Below is a small trained network, with its code and all its weights. Each question gives an input and a target symbol and asks what happens when units are switched off, that is, made to give their printed mean instead of their output.

import numpy as np


def w(rows, s, z=0):
    codes = np.array(rows[::2]) - 128.0
    scale = np.full(codes.shape[1], s)
    scale[-1] = z or s
    return codes * scale


def norm(h):
    return h / np.sqrt((h * h).mean(-1, keepdims=True) + 1e-5)


def f(y):
    return y / 2 * (1 + np.tanh(0.7978845608 * (y + 0.044715 * y**3)))


def softmax(a):
    e = np.exp(a - a.max(-1, keepdims=True))
    return e / e.sum(-1, keepdims=True)


def log_softmax(a):
    a = a - a.max(-1, keepdims=True)
    return a - np.log(np.exp(a).sum(-1, keepdims=True))


def net(x, mask):
    ids = ['αβγεζηλμξπτφψ'.index(c) for c in x.split()]
    T = len(ids)
    res = E[ids] + P[:T]
    u = 0
    for l in range(2):
        r = norm(res)
        for j in range(2):
            rows = slice(4 * j, 4 * j + 4)
            q, k, v = (r @ M[l][rows].T for M in (Q, K, V))
            z = softmax(np.where(np.tri(T) > 0, q @ k.T / 4**0.5, -1e9)) @ v
            o = O[l][rows]
            res = res + np.where(mask[u + j], z, o[:, -1]) @ o[:, :-1]
        u += 2
        y = f(norm(res) @ A[l][:, :-1].T + A[l][:, -1])
        res = res + np.where(mask[u : u + 4], y, B[l][:, -1]) @ B[l][:, :-1]
        u += 4
    return log_softmax(norm(res)[-1] @ U[:, :-1].T + U[:, -1])


Q, K, V, O, A, B = {}, {}, {}, {}, {}, {}
E = w([
[143,131,125,96,123,227,150],'α',
[55,117,218,123,97,99,58],'β',
[197,63,135,170,131,119,158],'γ',
[175,133,191,152,68,99,69],'ε',
[198,157,138,74,178,197,111],'ζ',
[124,152,12,124,117,188,143],'η',
[131,177,26,132,115,179,117],'λ',
[166,157,251,81,82,178,42],'μ',
[162,85,163,115,81,200,148],'ξ',
[189,237,123,25,184,7,134],'π',
[242,149,68,137,123,175,133],'τ',
[88,137,230,109,128,138,59],'φ',
[150,124,59,135,146,132,120],'ψ',
],0.015)
P = w([
[134,66,124,162,157,107,186],'0',
[37,124,35,28,70,141,116],'1',
[80,25,76,81,145,130,133],'2',
[112,127,177,215,183,99,222],'3',
[59,175,83,87,59,106,174],'4',
[108,45,104,158,160,171,77],'5',
[90,149,132,158,245,140,163],'6',
[92,110,137,79,40,125,174],'7',
],0.011)
Q[0] = w([
[231,207,134,131,158,69,101],'L0H0',
[155,149,167,146,62,143,180],'L0H0',
[80,203,126,142,75,50,142],'L0H0',
[120,199,162,130,185,178,189],'L0H0',
[130,180,139,86,6,171,239],'L0H1',
[133,176,176,180,251,137,150],'L0H1',
[159,50,138,44,110,174,127],'L0H1',
[117,185,153,140,112,100,182],'L0H1',
],0.011)
K[0] = w([
[149,172,109,61,168,2,159],'L0H0',
[112,93,132,71,141,122,94],'L0H0',
[99,73,119,92,163,150,59],'L0H0',
[99,129,110,81,42,169,141],'L0H0',
[121,62,108,111,109,213,51],'L0H1',
[91,249,116,53,36,89,190],'L0H1',
[123,189,123,250,152,153,66],'L0H1',
[155,76,69,51,42,33,60],'L0H1',
],0.0096)
V[0] = w([
[82,44,145,20,119,150,134],'L0H0',
[74,215,55,146,162,73,128],'L0H0',
[102,2,97,166,76,246,110],'L0H0',
[169,122,142,150,74,69,184],'L0H0',
[186,100,85,148,6,57,135],'L0H1',
[132,154,142,85,225,203,156],'L0H1',
[157,209,148,101,230,53,72],'L0H1',
[69,63,156,107,102,41,92],'L0H1',
],0.0077)
O[0] = w([
[169,142,133,178,100,75,117,170],'L0H0',
[108,112,163,82,95,152,190,41],'L0H0',
[98,202,177,167,224,139,1,164],'L0H0',
[127,53,149,186,66,238,119,137],'L0H0',
[132,42,162,186,10,117,113,159],'L0H1',
[181,196,250,97,237,240,124,199],'L0H1',
[135,120,105,46,130,57,224,60],'L0H1',
[204,11,138,120,191,173,76,3],'L0H1',
],0.0065,0.004)
A[0] = w([
[138,161,98,131,97,9,189,176],'L0N0',
[83,189,162,109,139,58,140,248],'L0N1',
[111,138,80,100,131,136,177,173],'L0N2',
[141,95,102,92,161,2,119,240],'L0N3',
],0.0083,0.0014)
B[0] = w([
[58,5,255,126,104,234,187,193],'L0N0',
[159,58,128,130,163,208,222,249],'L0N1',
[35,235,191,232,128,121,177,199],'L0N2',
[122,75,130,94,148,212,110,172],'L0N3',
],0.0078,0.0019)
Q[1] = w([
[189,142,110,195,159,207,225],'L1H0',
[44,173,200,43,93,110,92],'L1H0',
[97,104,102,121,127,13,120],'L1H0',
[164,50,2,71,94,156,36],'L1H0',
[214,210,161,133,65,48,103],'L1H1',
[200,136,102,128,228,94,133],'L1H1',
[179,127,24,109,158,34,95],'L1H1',
[99,151,208,244,153,65,204],'L1H1',
],0.0086)
K[1] = w([
[101,104,161,31,107,120,178],'L1H0',
[176,116,131,139,157,203,105],'L1H0',
[43,137,23,161,139,117,107],'L1H0',
[127,104,164,159,185,68,155],'L1H0',
[53,91,82,80,142,231,89],'L1H1',
[81,180,166,104,103,192,70],'L1H1',
[107,137,136,157,140,111,26],'L1H1',
[150,189,63,4,40,95,145],'L1H1',
],0.011)
V[1] = w([
[93,132,103,199,171,96,106],'L1H0',
[143,71,78,142,142,147,190],'L1H0',
[206,189,107,108,133,164,125],'L1H0',
[165,164,134,192,161,137,78],'L1H0',
[184,166,166,178,147,176,120],'L1H1',
[151,175,115,77,94,148,124],'L1H1',
[85,87,223,96,112,163,166],'L1H1',
[255,160,192,91,43,87,107],'L1H1',
],0.0087)
O[1] = w([
[92,120,169,138,185,120,174,114],'L1H0',
[190,141,132,200,173,149,181,71],'L1H0',
[171,132,163,114,132,119,129,213],'L1H0',
[138,52,103,111,123,86,107,231],'L1H0',
[157,167,106,174,105,142,160,254],'L1H1',
[152,167,107,95,98,80,107,155],'L1H1',
[133,74,104,93,158,139,75,113],'L1H1',
[254,124,117,98,69,100,100,162],'L1H1',
],0.013,0.0057)
A[1] = w([
[175,78,135,66,237,112,113,6],'L1N0',
[116,174,167,171,1,108,157,67],'L1N1',
[113,87,199,114,158,149,109,1],'L1N2',
[164,94,245,118,120,129,111,56],'L1N3',
],0.0091,0.0025)
B[1] = w([
[100,153,7,145,110,91,177,172],'L1N0',
[142,164,87,166,122,208,177,253],'L1N1',
[112,149,44,147,174,176,143,141],'L1N2',
[151,132,2,116,91,132,134,184],'L1N3',
],0.012,0.0061)
U = w([
[159,144,188,121,215,158,34,102],'α',
[98,62,100,130,149,118,89,133],'β',
[137,33,136,198,132,164,78,46],'γ',
[114,2,111,166,33,113,95,6],'ε',
[185,178,164,37,196,83,155,81],'ζ',
[71,130,139,135,125,122,93,98],'η',
[49,147,139,117,113,131,115,109],'λ',
[197,81,88,52,80,83,44,179],'μ',
[142,88,163,171,137,136,25,78],'ξ',
[101,54,157,36,97,121,178,229],'π',
[168,140,141,177,43,173,172,143],'τ',
[113,110,19,92,192,101,119,44],'φ',
[100,96,162,142,166,144,126,199],'ψ',
],0.0098,0.0018)

Each question gives the input, a string of symbols that net reads in full, and the target symbol t.
The units are the heads (4 rows each of Q, K, V and O) and the neurons (one row each of A and B). Each row of codes is followed by its name. A weight is (code - 128) times the scale printed after its matrix; where a second scale follows, it is the last column's (O, A, B and U).
mask holds one flag per unit, layer by layer, with each layer's heads first. A switched-off unit (its flag False) gives its mean, the last column of its rows in O or B, instead of its output. The means were averaged over made-up inputs and are rounded, as every weight is.
A unit's drop is (log p(t) with every unit on - log p(t) with that unit switched off) / (log p(t) with every unit on - log p(t) with every unit switched off).
The circuit of an input: a set's keep is (log p(t) with only the set's units on - log p(t) with every unit switched off) / (log p(t) with every unit on - log p(t) with every unit switched off). Starting from all 12 units, units are removed one at a time, each time the one whose removal leaves the highest keep (on an exact tie, the one counted first), for as long as the keep stays at least 0.8.
circuit, biggest first: the units of the circuit, biggest drop first
top k neurons: the k neurons with the biggest drops, biggest first
heads that matter: for each layer, one digit per head in row order, 1 if its drop is at least 0.15 and else 0, layers parted by /
input μ γ π, target π: heads that matter : 10 / 00
input τ μ β, target τ: circuit, biggest first : (L1H1)
input ψ φ α τ, target φ: heads that matter : 01 / 01
input λ μ α η φ, target α: circuit, biggest first : (L0H0 L0H1)
input ζ τ φ μ ε η μ, target ε: heads that matter : 01 / 00
input ζ μ τ β, target μ: circuit, biggest first : (L1H1 L0H0)
input τ μ π τ μ, target μ: circuit, biggest first : (L1H1 L0H0)
input μ φ τ φ ε α, target φ: heads that matter : 01 / 00
input τ μ α, target τ: heads that matter : 00 / 01
input τ τ φ μ α, target φ: circuit, biggest first : (L0H0 L0H1 L1N0)
input μ τ ψ, target μ: top 2 neurons : (L0N3 L1N1)
input τ ε ψ, target τ: heads that matter : 01 / 01
input ψ τ λ μ μ τ γ, target μ: circuit, biggest first : (L1H1 L1H0)
input τ φ ξ μ λ ζ μ μ, target ζ: heads that matter : 11 / 00
input φ ζ γ τ, target ζ: circuit, biggest first : (L0H1 L1N1)
input τ τ τ τ π φ φ, target φ: heads that matter : 10 / 00
input μ τ η τ τ β, target τ: heads that matter : 01 / 01
input τ μ λ, target τ: heads that matter : 00 / 01
input ξ μ ε τ τ, target ε: circuit, biggest first : (L0H1)
input τ γ μ, target τ: heads that matter : 11 / 01
input τ τ γ ε μ φ, target ε: heads that matter : 11 / 00
input μ β φ, target μ: circuit, biggest first : (L1H1)
input τ ζ φ γ, target ζ: circuit, biggest first : (L0H1 L1H1)
input ζ τ ξ, target ζ: heads that matter : 01 / 00
input ε ε τ μ π, target π: heads that matter : 10 / 01
input τ τ τ φ τ ε μ φ, target ε: top 2 neurons : (L0N1 L0N2)
input μ π π φ π ψ φ, target φ: top 2 neurons : (L1N0 L1N2)
input τ φ τ τ τ φ λ ζ, target φ: top 2 neurons : (L1N0 L0N0)
